[-15  22 -35   7  -9  65  14  42  -8   6 -40  -3 -46 -19  17   8 -16 -19
 -61  14 -25   3 -31  35  22 -25 -73  -4  -1  -6 -14   5]
0
[  3  52 -20  13 -16  32  11 -27  27 -13 -10 -30   9   2  31  -4  -7 -11
  20 -38  18 -18  45 -45 -47 -34  37 -44  39  13  36 -39]
4
[ 37  11 -87 -30 -21 -13  10  19 -25   7 -15 -39 -43 -34  35 -25 -29  14
 -29 -10 -29 -14  -7  32  -2 -26 -17 -14  -7 -31 -10  15]
6
[  6   9 -27 -29 -36 -23  -9  -4  -8   9   4 -56 -29 -49  32  68  26  14
  -1 -44 -22  10   5  31  44 -53 -30 -14 -17 -36 -40   1]
4
[  7  -5 -68 -37 -40 -11  18  26  11  26 -36 -57 -65 -39  34  -1 -40   7
 -11 -35 -17  -7 -51  33  -6 -47  -8  -9  15 -26 -26   7]
7
[-14   5 -37   9   9  60  14  17  -9  21 -31   1 -15 -17   3 -23 -10  -7
 -31  32 -21 -12 -45  26  20 -23 -28 -20  28  -2 -43   2]
6
[-10  39 -17  -2  25  78  16  19  15  10 -52 -29 -23 -35  34  13 -12 -28
 -23   0 -39   3 -14   2 -13 -53 -13 -27  33   5 -23 -33]
8
[  46  -13 -114  -34  -50  -23   19    3  -15   12  -37  -13  -48    8
   30  -31  -11   27  -24   10   20   10  -25    6  -14  -34   32    1
  -23   -8  -64   13]
1
[ 29  42 -43  38   5  36  13 -14  21 -44 -39 -39   8  17  33 -14  23  -2
 -38 -12  -4 -12  53 -20 -33 -33  54 -20  52  22  -3 -33]
6
[  4  -9  52   3  -2 -22  16  13   7   2  20 -33  32  -6 -18   8 -25 -54
 -14 -48 -14 -29  27  14 -34 -18 -26  17  30   4 -19  16]
8
[  6  23   7  13  15  19  30  23  31 -42 -60 -39 -17  -1  39  27  41 -29
 -41 -40 -35  -6  39 -29 -36 -34  46  -9  47  14   5  -6]
5
[  9  29 -48  25   5  52  20  -6  23 -40 -48 -35   5  21  36  -1  27 -10
 -16   4 -22 -17  37 -27 -40 -36  71 -13  26  24  -9 -26]
6
[ 16  -3 -64 -40 -41 -12   2  41  -4  -2  -8 -36 -54 -33  15  -9 -14  28
 -31 -27 -15 -11  11  23  -2 -35 -38  22 -16 -27 -13   6]
0
[ -5  14 -28  -9  -4  49  11  17   7  13 -57 -20 -49 -34  30  29  -6  -5
 -27   7 -29  20 -46   6  14 -33 -31   0  23 -16 -33   1]
7
[ -6  22 -36 -21  -1  34  15  15 -30   9 -45 -13 -38 -15  27  12 -10  16
 -28   7 -27  21 -42  -3  27 -43 -28 -30  20 -12 -22  11]
4
[ 34   3 -53 -39 -25 -19  28   6 -16  15 -25 -27 -43 -35  13   9 -16   8
 -25 -30 -16  -3  11  -8  -2 -27   5   9 -11 -16 -21   5]
8
[  0  27 -44  12  -4  38  15  -3  43 -26 -26 -16   5  29  13 -15  13  17
 -18 -16   6  -6  39 -50 -40 -32  54 -16  29  17  10 -33]
1
[ 37  13 -63 -37 -38 -19  12  23 -16  -4 -22 -50 -42 -39  34  -7 -19  13
 -36 -27 -34  19   8   2   0 -41  19 -13  -7 -26   5   8]
3
[ 24 -10 -81 -29 -29 -22  17  25 -17  15 -36 -44 -43 -18  28 -25 -19  14
 -25 -21 -34  -9  -7  23  -1 -24  12 -12 -20 -18 -24  13]
6
[  5 -13  55  17  -3 -32  14   4 -15   6  17 -23  31  -8 -47  -6 -38 -29
 -30 -32 -18 -28  48  10   4  -3 -46  16  33   4  -1  28]
6
[ 42   2 -71 -53 -24 -18  11  14 -16  15 -27 -28 -37 -32  36 -14 -20  18
 -30 -22 -33  11  18 -18 -13 -48   2  -5 -23 -32 -23  -2]
1
[ 29  -9 -68 -39 -22 -14   8  35 -10  -2 -25 -33 -58 -28  48   6 -14  -9
 -23 -26 -36  -8 -35  32 -19 -39   4  -6  -4 -23 -27  23]
2
[-21   1 -20 -25 -12  46 -11  47 -17  23 -33   4 -55 -21  28  18  19 -19
 -30   7 -32  15 -43  31  19 -15 -77   6 -27 -23 -61   6]
0
[ 15   9 -29  -9   6  55   7  18  -6  19 -39   9 -30 -43  22   7  10  -8
 -36  23 -14   2 -41  10  11 -33 -31  10  17 -19 -48   6]
5
[  7  18   0  14  19  44  -8  11  16 -15 -11   2   9  20  -5 -46  19   8
 -28  -6  -9  -8  64 -41 -27  -1  33   6  42  15  11 -17]
6
[ -8  12 -32  -4   2  42  12  42 -10  -2 -29  -7 -38 -24  28   9  -2  -9
 -44  25 -32   6 -45  36   6 -26 -57   3   6 -12 -25  10]
0
[ -4  -4  50 -11 -25 -32  26  16  -6  39   4 -19  11  15 -20 -11 -49 -51
 -15 -60 -13  -7  42 -22 -33 -35  -6  -9  19   5 -10  13]
1
[ 45  14 -84 -46  -5  -6 -17  26 -28  -7 -25 -25 -10 -23  61   6   2  15
  16  40 -31  12 -64  41 -20 -17 -44   4 -36 -38 -66  30]
1
[ 38   6 -87 -42 -40 -15  13  17  -3  16 -26 -43 -46 -31  26  -1 -20  20
 -12 -25 -18  -7   6   9   2 -47   7  -9 -24 -18 -25  -2]
1
[-21  29   5  14  -1  27   8 -21  37 -25 -31 -30  16   9  18  33  30  11
   0 -48  -7   3  56 -51 -24 -22  42 -24  21  14  19 -47]
4
[-10  22 -14  22   0  54  21  -6  46 -10 -59   4  19  18  30 -21  34 -15
 -26 -29   5  -4  38 -70 -44 -27  67 -22  22  16   4 -36]
5
[-10   6 -39   6  14  27   8  24 -16  -7 -53  17 -38  10  35 -14  -1  11
 -44  48 -14  64 -47  -4   6 -34  -1 -20  24  -4 -24  30]
2
[ 42  -3 -82 -13 -54 -12  22   5  -3 -20 -22 -55 -58 -49   2  40 -17  40
 -51 -12   7  -3  -2  26   9 -63 -56  43   4 -31 -46 -10]
0
[ 38  11 -56 -53 -32 -53   5   3 -24  -7 -32 -52 -42 -26  59 -15 -15  14
  -2 -47 -19  15  23 -19 -22 -43   6 -34  -4 -27  -9   4]
4
[ -1  34 -14  20 -12  32  24 -27  27 -31 -37 -40  13  21  31  34  35 -10
  -8 -42  -5  -7  34 -59 -33 -50  60 -27  36  24   1 -36]
4
[  5  47 -10  22   5  38   1  -9  35 -40 -13 -47   9  -4  37   3  27 -10
 -18 -31 -21  11  28 -40 -32 -38  53 -43  46   7  30 -48]
3
[ 17  52 -30  24  -2  39  10 -26  24 -50 -63 -45  14  -1  49  37  32  18
 -33 -29   1  10  62 -16 -14 -46  44 -26  37  19  -4 -47]
4
[-10  -8  71  -2 -20 -10  16  18  -9  19  12 -14  22   3 -34 -15 -37 -58
 -39 -54 -28  -9  39 -24 -17  -7 -11   2  22  10  17  17]
3
[-11 -19  60 -13   0 -15  33  18  -1  11  -7 -18  11  -1 -32  -8 -40 -53
 -11 -50 -15 -32  18 -15 -35 -14 -21   7  42  11 -22  10]
8
[-11  -7  44  -7 -27  -5   6  26  -5  24   2  -9   5  -8 -28 -17 -22 -29
 -31 -38 -11 -15  54 -14  -6 -30 -38  25  12  11  -8   8]
0
[-22 -29  64 -20 -24  -2  19   7 -16  62   3  33  20  19 -49  -9 -12 -39
 -24 -25  -3   0  31 -47  -5 -25 -11  25  13   9 -60  22]
1
[ 36  58 -38  46  -2  13  20 -32  43 -48 -25 -71  -5  -2  24  38  16   4
 -24 -46   7 -32  56   8  -1 -52  65 -40  56  47  17 -59]
1
[ 13  32 -29  19 -10  54  18 -10  49 -16 -39 -38   9   6  35  -2   1   5
 -11 -37  -3 -10  22 -46 -39 -43  73 -10  42   9  21 -44]
7
[  1  46 -15   8   7  45  31  -8  28 -18 -44 -30  -3  13  27  26  22  -2
  -2 -29 -10   1  44 -54 -44 -36  81 -15  30  23   7 -42]
8
[-14 -12  -7 -23   7  47  25  25 -19   8 -38   8 -31   2   7   3 -20   6
 -12  13 -20  16 -51 -15  -9 -18 -19  -7  21 -18 -29   8]
4
[-17  22 -43  -9   6  52  20  24  -9  16 -41 -13 -40 -28  22  28  -5 -13
 -38  29 -31  15 -42  34  24 -38 -34  -6   2  -5 -39  16]
8
[ -5  12 -25  11  -2  45  13  -1  52 -25 -46 -29   2  12  31   9  36  -9
 -22 -31 -19  -1  59 -34 -25 -45  67 -23  10  19 -18 -52]
1
[ 19 -13  52   1  -4 -21   4   2   9  12  28 -14  32   1 -24 -28 -39 -43
 -14 -44  -5 -28  65  -9 -29 -17  -3   4  21  12   3  -4]
1
[-17   5 -23  -1  -2  63  -5  29  -2   9 -38   5 -32  -9  10 -19   6 -10
 -33  31 -21  36 -57   1  22 -16 -23 -23  15  -4 -35   0]
3
[-42 -37  54  -7  -5  12   3  15  -6  38   4  26   1  23 -65 -47 -21 -34
 -27 -24  -9 -28  37 -34  -2  13 -32  19  22  17 -25  18]
6
[ -1  34 -22  25   4  36  28 -18  47 -30 -39 -34  18   7  16  10  23   3
 -11 -28   0   1  47 -55 -33 -40  62 -20  38  22  10 -46]
8
[ 20  12 -72 -35 -41 -28  13  26 -19   9 -16 -42 -51 -40  36   5 -20  16
 -10 -21 -20  -7 -11  31   3 -33 -27  -5 -32 -23  -5   7]
0
[ 54   1 -81 -37 -24 -14  22  19 -10   2 -14 -42 -49 -41  32  12 -24  -1
 -28 -23 -30 -28 -17  37  -5 -28  -9  -5 -15 -22 -20   6]
1
[ 49   1 -92 -54 -42 -35   6   3 -25  15 -35 -25 -52 -19  25 -11 -18  43
  -6 -13   3  11  -2  -2   1 -33   5  -2 -27 -23 -49   1]
1
[ 18   5  -1  16  -3   5   0 -26  38  -4  36   2  37  26 -27 -50   1  32
   7 -15  29   1  66 -89 -33 -33  68   0  37  14  33 -36]
1
[-12 -23  55  -8 -25 -20   6   8   7  30   9 -24   5   9 -13 -35 -38 -71
 -32 -64 -22 -24  30 -39 -17 -38  -8   6  35  15   1  27]
7
[-39 -27  66  -7 -27 -16  25  32   3  23   9  -1   9   5 -44   9 -13 -18
 -19 -36 -10  -2  40 -20 -14 -21 -28  37  12  -2 -14  17]
0
[  5   2 -20  -5   1  56  10  15   5  21 -36  -7 -33 -32  20 -13 -17 -21
 -29   5 -27   0 -50 -11  22 -34 -23 -12  34  -6 -18   3]
7
[ 17   5 -55  -7  12  45  -1  -2   7 -17 -22 -16 -17 -44  29   1  19 -11
 -27  45  -7  -3 -41  25   4 -46 -45   5  34  -9 -77  -2]
8
[  5  54 -25   7  -1  38  11 -12  16 -36 -42 -43 -12   5  43  42  26   2
 -16 -32 -14  -6  47 -24 -29 -40  44 -18  36  21  10 -29]
4
[-15 -11  27   9 -26 -27   5  13 -12  10  -1  -9  -7  33 -11  19  -9 -43
 -22 -30  -7   3   2   2  -3 -22   0  11   9  24 -20  46]
2
[ -4 -12 -37 -10  -2  58   2  12  14   1 -32   3  -9 -16   7  -8  -9  18
 -10  37  -8   2 -55  -5   6 -18 -19  24  16 -14 -32   9]
7
[ 25   5 -71 -35 -38 -17  16  26   9  23 -28 -42 -38 -35  54  -4 -33  20
 -46 -54 -14   4 -28  41 -25 -26  -3  -3  -1 -53 -11   6]
7
[  7  35 -28  12 -14  55  21 -10  42 -28 -56 -39  -8  10  39  11  15  -7
 -27 -41 -12  -8  37 -57 -29 -53  68 -12  43  15   9 -36]
7
